[[  4  17 -44]
 [ 10  -4 -18]
 [  0  -4 -16]
 [-24  -6  -9]
 [ -1   2  25]
 [  3   0 -11]
 [-28   0 -25]
 [  3  10 -25]
 [  2  -8 -55]
 [ 13  -1  -7]
 [  3   2 -11]
 [  4   0  13]]
->
[[ 13   0   4]
 [-11   2   3]
 [ -7  -1  13]
 [-55  -8   2]
 [-25  10   3]
 [-25   0 -28]
 [-11   0   3]
 [ 25   2  -1]
 [ -9  -6 -24]
 [-16  -4   0]
 [-18  -4  10]
 [-44  17   4]]

[[-15 -16 -11  27  13]
 [ 16 -21  19  53 -36]]
->
[[-36  53  19 -21  16]
 [ 13  27 -11 -16 -15]]

[[ 34 -35]
 [ 38 -40]
 [ 33 -34]
 [ 28 -29]
 [ 40 -41]
 [ 26 -27]
 [ 39 -41]
 [ 28 -29]]
->
[[-29  28]
 [-41  39]
 [-27  26]
 [-41  40]
 [-29  28]
 [-34  33]
 [-40  38]
 [-35  34]]

[[-6 -1 46 -4 46 -4 44 -2 48 46 42 -3]
 [-3  0 -2 -2 -1 -3 -3 -1 -1  0 -2 -2]
 [-5 -1 32 -4 33 -5 29 -2 34 34 30 -3]
 [-2  0  8 -1  9 -2  8 -1  9  9  7 -1]]
->
[[-1  7  9  9 -1  8 -2  9 -1  8  0 -2]
 [-3 30 34 34 -2 29 -5 33 -4 32 -1 -5]
 [-2 -2  0 -1 -1 -3 -3 -1 -2 -2  0 -3]
 [-3 42 46 48 -2 44 -4 46 -4 46 -1 -6]]

[[ 40   0]
 [ 53  -1]
 [ 36  -1]
 [ 35  -1]
 [-53   0]
 [ 31   1]
 [ 34   0]
 [ 25   1]
 [-51   1]
 [ 42  -1]
 [ -1   0]
 [ 32   0]]
->
[[  0  32]
 [  0  -1]
 [ -1  42]
 [  1 -51]
 [  1  25]
 [  0  34]
 [  1  31]
 [  0 -53]
 [ -1  35]
 [ -1  36]
 [ -1  53]
 [  0  40]]

[[ 16  21  16  15]
 [ 31  41  29  28]
 [  7   9   7   7]
 [  2   3   4   3]
 [ 11  15  11  11]
 [  7   9   8   7]
 [ 31  40  29  27]
 [-21 -28 -17 -17]]
->
[[-17 -17 -28 -21]
 [ 27  29  40  31]
 [  7   8   9   7]
 [ 11  11  15  11]
 [  3   4   3   2]
 [  7   7   9   7]
 [ 28  29  41  31]
 [ 15  16  21  16]]

[[19  6  3  2 11  6  3  2 22  3  2  1  7  5 11  3]
 [24  4  6 21  3  4  6  7  7  4 10  8 16 24  8 12]
 [ 7  3  2  8 23  3 18  2 15 15  8 18  6  8  3 32]
 [ 4  7 11  1  2  3  3 30  9  5  8 41 11  4  5  5]
 [ 3  3  3 12  1 10  8  4 12 16  7  2  1 12 22  7]]
->
[[ 7 22 12  1  2  7 16 12  4  8 10  1 12  3  3  3]
 [ 5  5  4 11 41  8  5  9 30  3  3  2  1 11  7  4]
 [32  3  8  6 18  8 15 15  2 18  3 23  8  2  3  7]
 [12  8 24 16  8 10  4  7  7  6  4  3 21  6  4 24]
 [ 3 11  5  7  1  2  3 22  2  3  6 11  2  3  6 19]]

[[-46 -25 -56 -36 -46 -29 -25 -25 -35 -23 -26 -47 -34]
 [ 35  29  34  26  36  28  26  17  28  24  20  32  20]
 [ 33  25  40  25  34  18  19  16  25  22  21  34  31]]
->
[[ 31  34  21  22  25  16  19  18  34  25  40  25  33]
 [ 20  32  20  24  28  17  26  28  36  26  34  29  35]
 [-34 -47 -26 -23 -35 -25 -25 -29 -46 -36 -56 -25 -46]]
